How the items are linked:
j411 λ j675
j411 ξ j906
j411 ρ j226
j411 φ j469
j411 σ j316
j411 η j904
j411 α j665
j91 λ j4
j91 ξ j985
j91 ρ j772
j91 φ j875
j91 σ j11
j91 η j299
j91 α j177
j342 λ j695
j342 ξ j522
j342 ρ j9
j342 φ j49
j342 α j343
j515 λ j933
j515 ξ j298
j515 ρ j882
j515 φ j491
j515 σ j374
j515 η j642
j515 α j943
j142 λ j165
j142 ξ j824
j142 φ j114
j142 σ j9
j142 α j647
j113 λ j372
j113 ξ j903
j113 ρ j49
j113 φ j9
j113 σ j114
j113 η j141
j113 α j233
j145 λ j696
j145 ρ j824
j145 φ j245
j145 σ j522
j145 α j541
j114 λ j299
j114 ξ j341
j114 ρ j832
j114 φ j142
j114 σ j113
j114 η j4
j114 α j122
j359 λ j832
j359 ξ j86
j359 ρ j299
j359 φ j597
j359 σ j526
j359 η j772
j359 α j18
j240 λ j906
j240 ξ j675
j240 ρ j693
j240 φ j509
j240 σ j149
j240 η j134
j240 α j976
j707 λ j109
j707 ξ j486
j707 ρ j737
j707 φ j11
j707 σ j875
j707 η j699
j707 α j405
j86 λ j245
j86 ξ j359
j86 ρ j926
j86 φ j696
j86 σ j489
j86 η j747
j86 α j533
j44 λ j522
j44 ξ j695
j44 ρ j849
j44 φ j489
j44 σ j696
j44 η j788
j44 α j310
j122 λ j32
j122 ξ j179
j122 ρ j729
j122 φ j647
j122 σ j233
j122 η j115
j122 α j114
j647 λ j948
j647 ξ j620
j647 ρ j261
j647 φ j122
j647 σ j178
j647 η j667
j647 α j142
j299 λ j114
j299 ξ j926
j299 ρ j359
j299 φ j165
j299 σ j372
j299 η j91
j299 α j32
j298 λ j233
j298 ξ j515
j298 ρ j904
j298 φ j549
j298 σ j32
j298 η j226
j298 α j372
j747 λ j918
j747 ξ j772
j747 ρ j985
j747 φ j779
j747 σ j984
j747 η j86
j747 α j726
j109 λ j707
j109 ξ j857
j109 φ j141
j109 η j9
j109 α j896
j802 λ j509
j802 ξ j469
j802 ρ j232
j802 φ j906
j802 σ j180
j802 η j310
j802 α j788
j693 λ j642
j693 ξ j657
j693 ρ j240
j693 φ j806
j693 σ j861
j693 η j933
j693 α j650
j154 λ j665
j154 ξ j976
j154 ρ j141
j154 η j49
j154 α j675
j18 λ j729
j18 ξ j533
j18 ρ j32
j18 φ j255
j18 σ j904
j18 η j316
j18 α j359
j343 λ j446
j343 ξ j55
j343 ρ j178
j343 φ j534
j343 σ j261
j343 η j787
j343 α j342
j699 λ j9
j699 ξ j849
j699 ρ j695
j699 φ j372
j699 σ j165
j699 η j707
j699 α j549
j675 λ j411
j675 ξ j240
j675 ρ j657
j675 φ j787
j675 σ j202
j675 η j534
j675 α j154
j177 λ j115
j177 ξ j781
j177 ρ j316
j177 φ j630
j177 σ j226
j177 η j32
j177 α j91
j178 λ j549
j178 ξ j360
j178 ρ j343
j178 φ j233
j178 σ j647
j178 η j896
j178 α j9
j226 λ j657
j226 ξ j642
j226 ρ j411
j226 φ j405
j226 σ j177
j226 η j298
j226 α j11
j903 λ j943
j903 ξ j113
j903 ρ j464
j903 φ j638
j903 σ j341
j903 η j650
j903 α j933
j34 λ j650
j34 ξ j11
j34 ρ j984
j34 φ j486
j34 σ j985
j34 η j943
j34 α j642
j781 λ j861
j781 ξ j177
j781 ρ j726
j781 φ j899
j781 σ j642
j781 η j374
j781 α j985
j904 λ j534
j904 ξ j882
j904 ρ j298
j904 φ j446
j904 σ j18
j904 η j411
j904 α j526
j316 λ j202
j316 ξ j726
j316 ρ j177
j316 φ j993
j316 σ j411
j316 η j18
j316 α j772
j522 λ j44
j522 ξ j342
j522 ρ j638
j522 φ j464
j522 σ j145
j522 η j219
j522 α j55
j906 λ j240
j906 ξ j411
j906 ρ j642
j906 φ j802
j906 σ j726
j906 η j882
j906 α j984
j196 λ j180
j196 ρ j323
j196 φ j149
j196 σ j509
j196 η j541
j896 λ j405
j896 ξ j806
j896 ρ j787
j896 φ j657
j896 σ j667
j896 η j178
j896 α j109
j696 λ j145
j696 ξ j597
j696 ρ j406
j696 φ j86
j696 σ j44
j696 η j779
j696 α j654
j729 λ j18
j729 ξ j634
j729 ρ j122
j729 φ j261
j729 σ j534
j729 η j202
j729 α j832
j11 λ j141
j11 ξ j34
j11 ρ j665
j11 φ j707
j11 σ j91
j11 η j372
j11 α j226
j491 λ j360
j491 ξ j549
j491 ρ j310
j491 φ j515
j491 σ j558
j491 η j232
j491 α j849
j360 λ j491
j360 ξ j178
j360 ρ j55
j360 φ j933
j360 σ j620
j360 η j806
j360 α j638
j849 λ j638
j849 ξ j699
j849 ρ j44
j849 φ j943
j849 σ j406
j849 η j486
j849 α j491
j861 λ j781
j861 ξ j115
j861 ρ j149
j861 φ j323
j861 σ j693
j861 η j179
j861 α j190
j405 λ j896
j405 ξ j232
j405 ρ j469
j405 φ j226
j405 σ j630
j405 η j549
j405 α j707
j255 λ j261
j255 ξ j654
j255 ρ j948
j255 φ j18
j255 σ j446
j255 η j993
j255 α j597
j489 λ j464
j489 ξ j526
j489 ρ j943
j489 φ j44
j489 σ j86
j489 η j984
j489 α j882
j141 λ j11
j141 ξ j650
j141 ρ j154
j141 φ j109
j141 σ j4
j141 η j113
j141 α j657
j809 λ j724
j809 φ j190
j809 σ j857
j809 η j824
j809 α j323
j323 λ j899
j323 ξ j667
j323 ρ j196
j323 φ j861
j323 σ j806
j323 η j620
j323 α j809
j233 λ j298
j233 ξ j933
j233 ρ j534
j233 φ j178
j233 σ j122
j233 η j657
j233 α j113
j541 λ j654
j541 ξ j261
j541 ρ j620
j541 φ j634
j541 σ j55
j541 η j196
j541 α j145
j638 λ j849
j638 ξ j9
j638 ρ j522
j638 φ j903
j638 σ j824
j638 η j857
j638 α j360
j667 λ j630
j667 ξ j323
j667 φ j115
j667 σ j896
j667 η j647
j918 λ j747
j918 ρ j190
j918 σ j976
j918 η j245
j918 α j149
j486 λ j857
j486 ξ j707
j486 ρ j788
j486 φ j34
j486 σ j724
j486 η j849
j486 α j232
j558 λ j620
j558 ξ j948
j558 ρ j654
j558 φ j374
j558 σ j491
j558 η j899
j558 α j406
j446 λ j343
j446 ξ j310
j446 ρ j549
j446 φ j904
j446 σ j255
j446 η j469
j446 α j695
j737 ξ j788
j737 ρ j707
j737 φ j665
j737 η j695
j737 α j469
j372 λ j113
j372 ξ j943
j372 ρ j526
j372 φ j699
j372 σ j299
j372 η j11
j372 α j298
j4 λ j91
j4 ξ j190
j4 σ j141
j4 η j114
j4 α j115
j149 λ j726
j149 ξ j202
j149 ρ j861
j149 φ j196
j149 σ j240
j149 η j634
j149 α j918
j32 λ j122
j32 ξ j374
j32 ρ j18
j32 φ j948
j32 σ j298
j32 η j177
j32 α j299
j824 λ j406
j824 ξ j142
j824 ρ j145
j824 φ j341
j824 σ j638
j824 η j809
j824 α j620
j49 λ j526
j49 ξ j464
j49 ρ j113
j49 φ j342
j49 σ j832
j49 η j154
j49 α j534
j55 λ j310
j55 ξ j343
j55 ρ j360
j55 φ j134
j55 σ j541
j55 η j509
j55 α j522
j115 λ j177
j115 ξ j861
j115 ρ j202
j115 φ j667
j115 σ j657
j115 η j122
j115 α j4
j533 λ j634
j533 ξ j18
j533 ρ j374
j533 φ j654
j533 σ j882
j533 η j726
j533 α j86
j202 λ j316
j202 ξ j149
j202 ρ j115
j202 σ j675
j202 η j729
j374 λ j179
j374 ξ j32
j374 ρ j533
j374 φ j558
j374 σ j515
j374 η j781
j374 α j926
j976 λ j984
j976 ξ j154
j976 ρ j650
j976 φ j219
j976 σ j918
j976 η j464
j976 α j240
j984 λ j976
j984 ξ j665
j984 ρ j34
j984 φ j788
j984 σ j747
j984 η j489
j984 α j906
j985 λ j190
j985 ξ j91
j985 ρ j747
j985 φ j724
j985 σ j34
j985 η j926
j985 α j781
j261 λ j255
j261 ξ j541
j261 ρ j647
j261 φ j729
j261 σ j343
j9 λ j699
j9 ξ j638
j9 ρ j342
j9 φ j113
j9 σ j142
j9 η j109
j9 α j178
j509 λ j802
j509 ξ j787
j509 ρ j806
j509 φ j240
j509 σ j196
j509 η j55
j509 α j219
j654 λ j541
j654 ξ j255
j654 ρ j558
j654 φ j533
j654 σ j310
j654 η j180
j654 α j696
j650 λ j34
j650 ξ j141
j650 ρ j976
j650 φ j857
j650 σ j190
j650 η j903
j650 α j693
j549 λ j178
j549 ξ j491
j549 ρ j446
j549 φ j298
j549 σ j948
j549 η j405
j549 α j699
j933 λ j515
j933 ξ j233
j933 ρ j134
j933 φ j360
j933 σ j179
j933 η j693
j933 α j903
j180 λ j196
j180 ξ j993
j180 ρ j899
j180 φ j726
j180 σ j802
j180 η j654
j180 α j779
j630 λ j667
j630 ξ j899
j630 ρ j993
j630 φ j177
j630 σ j405
j630 η j948
j630 α j875
j469 λ j787
j469 ξ j802
j469 ρ j405
j469 φ j411
j469 σ j993
j469 η j446
j469 α j737
j948 λ j647
j948 ξ j558
j948 ρ j255
j948 φ j32
j948 σ j549
j948 η j630
j948 α j165
j232 λ j806
j232 ξ j405
j232 ρ j802
j232 φ j642
j232 σ j899
j232 η j491
j232 α j486
j134 λ j882
j134 ξ j534
j134 ρ j933
j134 φ j55
j134 σ j634
j134 η j240
j134 α j464
j943 λ j903
j943 ξ j372
j943 ρ j489
j943 φ j849
j943 σ j926
j943 η j34
j943 α j515
j899 λ j323
j899 ξ j630
j899 ρ j180
j899 φ j781
j899 σ j232
j899 η j558
j899 α j724
j788 λ j219
j788 ξ j737
j788 ρ j486
j788 φ j984
j788 σ j779
j788 η j44
j788 α j802
j190 λ j985
j190 ξ j4
j190 ρ j918
j190 φ j809
j190 σ j650
j190 η j341
j190 α j861
j787 λ j469
j787 ξ j509
j787 ρ j896
j787 φ j675
j787 η j343
j832 λ j359
j832 ξ j245
j832 ρ j114
j832 σ j49
j832 α j729
j534 λ j904
j534 ξ j134
j534 ρ j233
j534 φ j343
j534 σ j729
j534 η j675
j534 α j49
j310 λ j55
j310 ξ j446
j310 ρ j491
j310 φ j882
j310 σ j654
j310 η j802
j310 α j44
j926 λ j341
j926 ξ j299
j926 ρ j86
j926 φ j406
j926 σ j943
j926 η j985
j926 α j374
j726 λ j149
j726 ξ j316
j726 ρ j781
j726 φ j180
j726 σ j906
j726 η j533
j726 α j747
j857 λ j486
j857 ξ j109
j857 ρ j219
j857 φ j650
j857 σ j809
j857 η j638
j857 α j806
j341 λ j926
j341 ξ j114
j341 ρ j245
j341 φ j824
j341 σ j903
j341 η j190
j341 α j179
j772 ξ j747
j772 ρ j91
j772 σ j665
j772 η j359
j772 α j316
j806 λ j232
j806 ξ j896
j806 ρ j509
j806 φ j693
j806 σ j323
j806 η j360
j806 α j857
j665 λ j154
j665 ξ j984
j665 ρ j11
j665 φ j737
j665 σ j772
j665 η j526
j665 α j411
j464 λ j489
j464 ξ j49
j464 ρ j903
j464 φ j522
j464 σ j245
j464 η j976
j464 α j134
j597 ξ j696
j597 ρ j165
j597 φ j359
j597 σ j695
j597 α j255
j882 λ j134
j882 ξ j904
j882 ρ j515
j882 φ j310
j882 σ j533
j882 η j906
j882 α j489
j779 ρ j724
j779 φ j747
j779 σ j788
j779 η j696
j779 α j180
j634 λ j533
j634 ξ j729
j634 ρ j179
j634 φ j541
j634 σ j134
j634 η j149
j634 α j245
j993 ξ j180
j993 ρ j630
j993 φ j316
j993 σ j469
j993 η j255
j219 λ j788
j219 ρ j857
j219 φ j976
j219 η j522
j219 α j509
j875 ξ j724
j875 φ j91
j875 σ j707
j875 η j165
j875 α j630
j179 λ j374
j179 ξ j122
j179 ρ j634
j179 φ j620
j179 σ j933
j179 η j861
j179 α j341
j245 λ j86
j245 ξ j832
j245 ρ j341
j245 φ j145
j245 σ j464
j245 η j918
j245 α j634
j657 λ j226
j657 ξ j693
j657 ρ j675
j657 φ j896
j657 σ j115
j657 η j233
j657 α j141
j620 λ j558
j620 ξ j647
j620 ρ j541
j620 φ j179
j620 σ j360
j620 η j323
j620 α j824
j695 λ j342
j695 ξ j44
j695 ρ j699
j695 φ j526
j695 σ j597
j695 η j737
j695 α j446
j526 λ j49
j526 ξ j489
j526 ρ j372
j526 φ j695
j526 σ j359
j526 η j665
j526 α j904
j642 λ j693
j642 ξ j226
j642 ρ j906
j642 φ j232
j642 σ j781
j642 η j515
j642 α j34
j724 λ j809
j724 ξ j875
j724 ρ j779
j724 φ j985
j724 σ j486
j724 η j406
j724 α j899
j406 λ j824
j406 ξ j165
j406 ρ j696
j406 φ j926
j406 σ j849
j406 η j724
j406 α j558
j165 λ j142
j165 ξ j406
j165 ρ j597
j165 φ j299
j165 σ j699
j165 η j875
j165 α j948

In the rows, 150 means zero.

The rows follow the links: the fewer symbols apart two items are, the more alike their rows tend to be.

Rows with their items:
[ 126  134  169  212   79  188  195  131  165  171   91  140  141  178  217  130  123  120  151  110  140  100  126  150  124   99  202  168  150  178  119  122  127  107  164  183  121  173  186  141  159   98  146   84  153   87   83  164  124]: j634
[ 140  172  131  131  148  119  208  180  181  168  127  217  110  134  209  174  152   87   99  146  181   73  194  132  147  145  136  182  122  120  194  200  160  180  137  155  198  189  119  124  136  148  164  206  103  183  209  114  174]: j667
[ 147  165  139  153  141  128  213  146  118  151   78  108  187  172  160  169  216  119  212  121  110  163  136  103  143  100  169  127  120  119  138   80  151  181  177  165  227  142  143  182  185  129  209   93  156  116  149  193  193]: j918
[ 160  149  107  115  207  122  161  143   85  176  175  144  159  167   36  198  232  148  161  132  159  186  140  131  174  164   82  122  137  109  177  144  237  176  169  156  184  138  157  209  129  150  155  128  146  203  147  113  140]: j788
[ 125  186  141  130  199  109  172  148  131   84  140  136  182  166  210  155  134  153  206  211  133  182  163  140  173   91  163  124   99  110  163   80  111  211  141  182  227  111  151  171  165  178  172  145  187  157  171  226  163]: j650
[ 122  151  121  175  149  118  150  167  177   78  161  143  168  110  260  142  108  167  158  182  192  116  167  125  156  143  180  208  144  135  134   90  117  222  108  152  232  199  139  138  171  160  170  193  137  153  133  198  159]: j657
[ 192  166  183  102  178  139  170  111  108  103  129  116  180  173  215  166  137  141  217  189  119  222  147  108  144  108  148  111  121  127  149  145  102  203  172  125  216  160  138  125  190  171  152   94  143  144  155  244  176]: j190
[ 170  128  209  199  155  185  109  119   96  113  179  117  199  164   96  131  154  216  194  137  120  223   91  146  153  141  139  113  180  174  100   97  137  129  159  161  135  119  154  181  170  139  144   98  201  124  133  167  134]: j489
[ 115  170   79  118  177  143  200  174  125  185  157  178  159  183   98  188  213  113  144  125  155  149  158  159  173  131  108  127  106  123  229  139  203  183  144  212  200  119  156  215  132  128  165  149  149  179  183  140  151]: j219
[ 108  158  103  188  117  199  198  164  194  161  168  190  118  173  137  160  137  112   73  109  187   82  163  194  158  149  131  167  133  194  203  163  169  133  148  207  142  154  187  143  111   88  116  140  154  162  134   85  105]: j55
[ 142  131  160  177  142  164  176  177  175  213  120  161  135  192  123  154  183  120   96  105  184   85  133  180  152  181  171  148  169  151  119  181  206   58  155  144   74  152  166  136  131  126  142  149  164  128   99   73  120]: j654
[ 217  150  211  134  183  110  130  130  108  102  137  121  186  131  169  161  184  178  219  193  116  235  134   94  147  132  152  132  164  115  107  125  133  192  158   83  185  153  121  142  180  186  183  159  140  149  165  210  193]: j91
[ 141  146  206  146  117  182  161  118  150  103  137  153  176  172  204  138   99  159  177  213   93  221  133  149  144   96  196  112   96  154  145  132   78  140  137  180  131  114  155  144  182  149  164  119  185  114  165  225  152]: j341
[ 138  119  190  163  187  165  110  139  133   96  158  151  199  162  185  123  118  217  148  234  111  206  113  190  169  143  199  111  123  142  110  107  101  130  134  180  115   98  170  170  168  210  167  144  203  142  148  173  162]: j943
[ 152  174  143  132   81  195  171  171  173  152  169  193  119  138  165  161  111  117  106  195   93  185  137  169  139  112  180  140   97  133  229  218  116  147  140  192  126  129  155  136  152  112  148  186  174  161  245  172  206]: j142
[ 135  182  181  138   98  184  210  175  201  172  158  190  109  195  212  145   83  102   93  176  186  111  169  180  134  151  192  144  108  165  198  217   97  111  150  189  111  151  170  103  137  121  122  144  157  152  140  112  134]: j620
[ 122  155   99  152  178  117  157  184  167  217  101  163  117  124  116  171  219  110  124  105  172   72  184  144  146  184  156  172  178  146  123  178  214  137  158  114  134  162  134  181  124  171  188  188  105  138  138   75  132]: j993
[ 211  131  220  146  196  111  154  128  116  113   94   99  173  121  206  125  124  165  195  163  165  163  168  113  153  177  131  129  172  148   77  141  150  151  163   81  177  195  150  136  182  214  162  128  128  142   48  155  123]: j781
[  79  158   65  161  117  186  144  166  178  183  178  161  123  154   63  161  160  146  123  132  127  125  146  196  172  145  160  161  132  177  231  182  165  165  139  206  142  125  153  169  126  103  139  181  163  163  244  133  171]: j342
[ 109  138  141  165   81  195  130  122  179  152  114  129  130  145  152  140  184  134  195  117   67  168  130  150  124   93  225  167  158  172  125  149  102  172  148  176  136  127  123  145  151  110  168  143  130   84  220  194  175]: j832
[ 154  169  150  114  204   85  168  198  114  171  114  194  150  133  116  179  210  126  134  194  113  157  148  136  137  173  164  137  129   77  113  146  171  141  157  128  149  124  119  200  160  199  199  214  141  185  218  142  230]: j875
[ 169  149  143  148  140  142  228  135  135  171   85   82  150  147  189  154  162  111  202   83  166  105  183   83  146  112  122  153  175  179  143  143  153  169  175  133  241  206  145  124  151  121  141   78   98  134   89  182  124]: j149
[  90  109  132  189  132  186   67  156  134  149  166  140  155  123   77  127  175  196  177  134   93  187  103  167  166  147  206  168  169  152   92   93  142  166  137  158   99   97  149  210  148  157  170  179  181   80  182  159  156]: j526

Each walk starts at a row. The symbols on each line, taken left to right, move it on to the next item.
Each answer is a row, close to the row of the item it stands for.
---
[ 140  154  126  163  154  171  144  170  147  210  183  186  154  182   60  189  184  180  106  154  124  163  112  208  176  172  139  124  145  142  163  142  202   98  147  215   82  109  170  204  132  137  165  145  212  145  161  107  156]
η ξ ξ σ α ρ -> [ 167  182  164  124  221  102  204  205  170  193   97  191  155  168  180  175  167   96   89  169  196   84  201  159  150  209  141  127  153  116  127  151  215   95  148  128  102  159  148  167  140  203  185  177  142  179  100   81  127]
α λ λ ρ ρ σ -> [ 127  157  123   97  259  105  162  197  121  156  163  175  184  157  133  200  188  152  132  204  184  157  149  186  174  191  128  104  130   91  172  105  179  153  135  179  165   95  149  220  147  185  192  190  192  199  160  119  166]
---
[ 180  132  220  207  125  189  149  112  148  168  120  117  150  153  166  101  145  163  150   97  163  146  122  115  135  144  150  124  170  176   64  146  150   88  170  109   93  161  164  110  153  137  117   92  134  110   65  150  123]
λ η ξ η α λ λ ρ -> [ 173  153  196  139   88  175  132  119  139   94  171  145  157  157  185  146   74  191  189  177   95  232  126  102  135   92  177  137  136  150  161  173   74  177  152  140  154  153  137  107  182  144  137  131  176  145  219  240  175]
φ λ σ ρ σ ρ ξ -> [ 159  134  204  111  175  156  141  182  148  177  133  203  145  204  150  167  124  131   98  231  106  197  126  203  157  176  181   82  110  136  128  175  120  100  147  179   58  110  156  172  161  183  170  178  195  151  178  135  168]
---
[ 169  153  113  139  193  125   77  133  111  147  153   92  178  103   71  145  234  188  222  133  128  193  149  117  165  148  135  147  200  136  106  105  174  224  166  122  201  132  119  172  147  184  162  171  118  141  175  173  173]
ρ α λ ρ σ η λ η λ ρ -> [ 207  149  190  143  123  130  178  125  156  111  132  109  145  114  255  135  116  149  192  149  162  143  186   90  123  117  145  179  171  169  139  155  115  197  175   89  232  200  136   97  187  143  141  144  102  150  133  216  161]
ξ λ λ φ φ φ α -> [ 147  168  127   72  181  110  231  158  138  160  130  160  145  185  169  178  168   84  151  210  144  153  196  166  161  134  157  101   94   83  213  176  132  178  141  179  193  135  141  179  161  147  196  149  143  182  209  163  195]
---
[ 125  139  169  137  169  167  142  181  189  142  184  195  133  173  178  127   86  161   51  202  194  125  142  226  177  211  142  146  145  141  142  174  172  100  119  176   68  140  175  138  126  167  132  190  197  164  113   79  113]
α σ λ α σ φ φ φ σ -> [ 197  148  221  166  119  182  165  112  173  113  135  129  145  149  242  115   68  152  166  160  159  169  157  151  133  124  153  131  131  185  141  186   77  131  155  146  146  171  179   69  192  143  127  109  143  142  113  195  133]
ξ σ σ ρ λ λ α λ -> [ 161  123  175  168  105  160   47  105  140  147  125  108  159  125   95  121  186  171  199  109   71  210  100  123  137  134  169  143  183  179   93  139  124  130  174  117  120  133  122  145  162  166  133  130  148   88  174  176  162]
---
[ 209  135  236  133  162  167  123  117  120  111  145  141  174  164  186  123  104  195  176  195   92  227  107  137  149  142  158  108  143  135   94  156   95  116  153  122  101  137  157  140  174  200  155  115  171  136  142  207  176]
φ λ φ η σ λ ξ -> [ 122  135  150  154  190   99  113  170  121   77  158  145  203  126  156  128  169  194  181  219  128  202  135  136  171  131  179  164  152  107  109   80  147  193  126  166  181  150  126  192  180  217  182  193  191  156  156  202  180]
ξ ρ ρ ξ φ ρ -> [ 108  150   80  113  189  109  136  190  151  175  148  148  143  128   33  176  231  136  138  135  130  119  157  161  174  197  136  153  184  136  151  146  220  169  148  164  140  120  133  205  150  162  170  202  116  141  190  117  150]
---
[ 174  124  141  162  167  120  117  148  138  158   94  108  137  119  118  132  204  152  191   84  163  105  174   88  115  179  148  183  211  155   65  132  180  175  158   65  181  181  133  151  148  156  146  143   68  116   93  131  123]
α ρ η η η ρ α -> [ 132  128  159  202  127  168  104  154  191  185   96  125  121  139  151  108  180  142  157   98  120  108  144  152  139  176  206  197  204  186   35  138  150  126  146  117   97  163  150  141  144  154  159  155  145   85  111  148  133]
α λ ξ σ λ λ -> [ 119  147  136  193  110  201  183  130  143  113  148  146  182  185  157  141  138  161  176  147  126  195  111  171  180   86  196  144  112  163  171   70  115  158  147  248  152  111  162  184  160   94  150  100  216   99  184  197  154]
---
[  93  139  106  190  143  164  108  169  200  187  163  189  109  132   82  147  186  132   88  106  158   99  160  195  160  197  157  193  182  170  143  171  198  121  114  154   85  168  143  165  108  144  127  202  138  150  153   75  129]
φ λ σ σ φ φ η η ρ φ -> [  90  158  132  157   97  177  154  182  197  148  212  227  121  150  182  140   68  136   78  182  186  113  163  203  164  154  141  181  123  167  215  188  122  120  108  187  111  159  162  106  117  109  115  212  162  182  182  136  138]
η φ σ ξ σ η φ φ -> [ 119  146  164  189  126  192  155  159  182   80  171  160  158  156  263  115   46  175  136  191  176  164  143  194  145  134  194  160  137  187  155  111   66  150  121  194  163  139  165  101  164  136  145  139  188  124  114  173  129]
